Here is a tiny trained network, its code and every weight. The questions are about switching its units off for an input and a target symbol, where a switched-off unit gives its printed mean instead of its output.

import numpy as np


def w(rows, s, z=0):
    codes = np.array(rows[::2]) - 128.0
    scale = np.full(codes.shape[1], s)
    scale[-1] = z or s
    return codes * scale


def norm(h):
    return h / np.sqrt((h * h).mean(-1, keepdims=True) + 1e-5)


def f(y):
    return y / 2 * (1 + np.tanh(0.7978845608 * (y + 0.044715 * y**3)))


def softmax(a):
    e = np.exp(a - a.max(-1, keepdims=True))
    return e / e.sum(-1, keepdims=True)


def log_softmax(a):
    a = a - a.max(-1, keepdims=True)
    return a - np.log(np.exp(a).sum(-1, keepdims=True))


def net(x, mask):
    ids = ['αβγδεζηθλμπστφψω'.index(c) for c in x.split()]
    T = len(ids)
    res = E[ids] + P[:T]
    u = 0
    for l in range(2):
        q, k, v = (norm(res) @ M[l].T for M in (Q, K, V))
        z = softmax(np.where(np.tri(T) > 0, q @ k.T / 2**0.5, -1e9)) @ v
        res = res + np.where(mask[u], z, O[l][:, -1]) @ O[l][:, :-1]
        u += 1
        y = f(norm(res) @ A[l][:, :-1].T + A[l][:, -1])
        res = res + np.where(mask[u : u + 4], y, B[l][:, -1]) @ B[l][:, :-1]
        u += 4
    return log_softmax(norm(res)[-1] @ U[:, :-1].T + U[:, -1])


Q, K, V, O, A, B = {}, {}, {}, {}, {}, {}
E = w([
[70,159,118,112,118,155,93,136,183,159],'α',
[235,135,101,75,123,158,182,187,99,65],'β',
[48,121,172,116,125,163,129,131,153,113],'γ',
[222,94,80,138,124,57,187,149,110,157],'δ',
[222,11,191,114,64,99,206,162,173,137],'ε',
[199,151,59,147,108,112,139,187,74,113],'ζ',
[149,117,101,203,118,7,144,201,60,178],'η',
[47,179,105,112,136,176,97,118,122,97],'θ',
[53,126,140,131,129,127,111,124,169,164],'λ',
[226,163,78,131,107,110,136,220,131,155],'μ',
[187,111,146,154,81,115,168,239,112,119],'π',
[212,92,124,117,149,114,220,167,99,92],'σ',
[88,98,189,86,151,140,114,100,165,179],'τ',
[77,167,139,80,165,170,92,115,149,137],'φ',
[71,153,177,83,205,140,130,116,126,137],'ψ',
[69,107,199,104,185,133,152,120,142,143],'ω',
],0.017)
P = w([
[65,9,100,155,107,164,104,91,66,126],'0',
[116,100,79,60,118,75,116,125,133,114],'1',
[140,156,87,134,141,125,157,127,139,142],'2',
[131,147,122,75,123,70,103,150,139,102],'3',
[135,189,117,141,122,119,151,123,122,137],'4',
[145,182,138,85,105,61,108,139,138,90],'5',
[143,209,135,157,101,113,155,107,120,126],'6',
[138,165,133,93,112,89,127,133,138,102],'7',
],0.012)
Q[0] = w([
[93,181,144,244,191,247,170,71,163,210],'0.h0',
[40,207,195,81,101,133,96,45,205,82],'0.h0',
],0.012)
K[0] = w([
[131,145,141,46,124,7,89,158,172,57],'0.h0',
[159,212,183,150,78,96,156,77,126,122],'0.h0',
],0.018)
V[0] = w([
[112,75,254,102,232,101,211,68,108,146],'0.h0',
[144,171,104,69,213,168,172,125,14,35],'0.h0',
],0.0092)
O[0] = w([
[203,204,159,136,162,141,252,71,67,150,79],'0.h0',
[45,102,135,81,70,181,208,151,92,236,3],'0.h0',
],0.016,0.0024)
A[0] = w([
[72,141,137,113,171,154,72,94,224,91,59],'0.n0',
[100,104,133,103,126,100,92,195,104,139,254],'0.n1',
[8,155,129,56,93,127,142,109,175,190,231],'0.n2',
[183,181,133,134,158,117,193,156,109,136,197],'0.n3',
],0.013,0.0041)
B[0] = w([
[68,102,140,210,101,2,187,80,165,125,191],'0.n0',
[197,213,95,150,65,193,173,46,136,147,207],'0.n1',
[123,143,99,115,245,101,127,179,114,19,228],'0.n2',
[65,136,111,89,16,82,117,115,174,128,246],'0.n3',
],0.013,0.012)
Q[1] = w([
[164,94,48,142,102,75,181,137,131,94],'1.h0',
[247,75,61,136,53,115,168,231,48,107],'1.h0',
],0.012)
K[1] = w([
[138,127,169,191,137,178,88,112,28,117],'1.h0',
[166,4,106,118,143,161,122,22,48,109],'1.h0',
],0.015)
V[1] = w([
[40,254,38,222,159,91,90,108,49,181],'1.h0',
[49,162,221,144,100,218,129,107,171,57],'1.h0',
],0.0098)
O[1] = w([
[192,89,142,61,85,86,91,111,34,157,224],'1.h0',
[100,156,248,110,37,217,141,194,154,14,2],'1.h0',
],0.016,0.0034)
A[1] = w([
[255,128,193,48,122,142,109,78,8,219,98],'1.n0',
[217,160,138,85,48,133,229,104,45,191,2],'1.n1',
[253,165,134,178,8,140,173,156,119,162,37],'1.n2',
[156,111,154,212,89,91,8,41,211,81,46],'1.n3',
],0.011,0.0065)
B[1] = w([
[35,248,177,116,97,191,127,127,95,155,142],'1.n0',
[158,99,119,208,193,124,14,217,195,147,175],'1.n1',
[108,30,111,40,201,102,172,35,156,66,181],'1.n2',
[171,139,126,108,138,233,168,188,126,211,246],'1.n3',
],0.016,0.012)
U = w([
[112,112,125,136,37,195,101,111,162,174,172],'α',
[79,88,88,77,185,213,134,66,159,122,134],'β',
[102,125,179,133,29,120,163,115,105,103,255],'γ',
[178,98,141,183,141,52,128,116,131,34,130],'δ',
[186,177,142,51,90,121,179,117,114,138,92],'ε',
[33,55,123,102,122,122,28,103,171,104,131],'ζ',
[102,111,69,138,91,93,184,43,108,180,123],'η',
[131,95,69,114,67,132,106,151,63,64,140],'θ',
[238,123,128,173,173,142,112,150,104,113,130],'λ',
[71,93,81,146,182,127,92,200,190,146,16],'μ',
[102,196,68,175,110,168,195,102,182,93,38],'π',
[96,142,112,83,110,141,252,141,55,151,97],'σ',
[130,176,157,105,169,122,67,84,202,121,104],'τ',
[141,129,141,112,216,162,38,146,96,87,146],'φ',
[88,179,158,141,110,136,71,137,60,164,228],'ψ',
[59,150,177,88,144,158,125,90,162,189,154],'ω',
],0.012,0.0071)

Each question gives the input, a string of symbols that net reads in full, and the target symbol t.
The units are the heads (2 rows each of Q, K, V and O) and the neurons (one row each of A and B). Each row of codes is followed by its name. A weight is (code - 128) times the scale printed after its matrix; where a second scale follows, it is the last column's (O, A, B and U).
mask holds one flag per unit, layer by layer, with each layer's heads first. A switched-off unit (its flag False) gives its mean, the last column of its rows in O or B, instead of its output. The means were averaged over made-up inputs and are rounded, as every weight is.
A unit's drop is (log p(t) with every unit on - log p(t) with that unit switched off) / (log p(t) with every unit on - log p(t) with every unit switched off).
top k neurons: the k neurons with the biggest drops, biggest first
k most important neurons of layer l: the k neurons of layer l with the biggest drops, biggest first
drop when u is switched off: that unit's drop, to one decimal
input ζ ε δ γ δ ζ, target θ: top 2 neurons	[0.n2 0.n1]
input α π δ π π π, target λ: most important neuron of layer 0	[0.n3]
input α τ λ, target τ: top 2 neurons	[1.n1 0.n0]
input λ σ δ, target ε: top 4 neurons	[0.n3 0.n2 0.n1 1.n0]
input α ω φ, target ω: top 4 neurons	[1.n0 1.n1 1.n2 0.n2]
input φ φ σ α π π α η, target ζ: 2 most important neurons of layer 1	[1.n1 1.n2]
input δ δ σ θ ω θ, target ω: top 2 neurons	[1.n0 1.n1]
input μ δ α, target δ: top 2 neurons	[0.n2 0.n0]
input φ δ μ δ σ α σ, target ζ: top 2 neurons	[1.n1 0.n2]
input μ μ δ λ δ ζ δ σ, target α: top 2 neurons	[0.n1 1.n3]
input ψ δ ζ ψ δ ζ δ, target ω: top 3 neurons	[1.n0 1.n1 1.n2]
input π η φ σ ε, target β: 3 most important neurons of layer 0	[0.n1 0.n3 0.n2]
input π δ ζ ω, target ζ: top 2 neurons	[0.n2 1.n3]
input σ τ η ω, target η: top neuron	[0.n0]
input λ ω σ ζ λ θ σ δ, target ε: top 2 neurons	[0.n3 0.n2]
input δ δ μ δ δ τ σ ε, target η: 2 most important neurons of layer 0	[0.n1 0.n2]
input α φ τ σ δ λ μ, target λ: top 2 neurons	[0.n3 1.n3]
input σ δ ε, target μ: 2 most important neurons of layer 1	[1.n1 1.n3]
input λ σ μ σ, target ε: 2 most important neurons of layer 1	[1.n0 1.n1]
input σ δ δ δ β, target μ: most important neuron of layer 1	[1.n1]
input α δ σ, target λ: 3 most important neurons of layer 0	[0.n3 0.n2 0.n0]
input δ λ τ σ ζ α ω, target α: top 2 neurons	[1.n3 0.n2]
input ω σ δ λ, target δ: 3 most important neurons of layer 0	[0.n2 0.n0 0.n3]
input λ δ β σ, target ε: top 4 neurons	[0.n3 0.n2 1.n0 0.n1]
input θ ψ η σ ζ δ ζ σ, target φ: 3 most important neurons of layer 0	[0.n1 0.n3 0.n2]
input δ δ δ δ θ, target δ: 3 most important neurons of layer 0	[0.n2 0.n0 0.n3]
input π λ ζ σ α δ τ, target δ: most important neuron of layer 0	[0.n2]
input σ ω σ, target μ: 2 most important neurons of layer 1	[1.n1 1.n3]
input ε τ α δ δ σ α, target σ: drop when 0.n2 is switched off	0.9
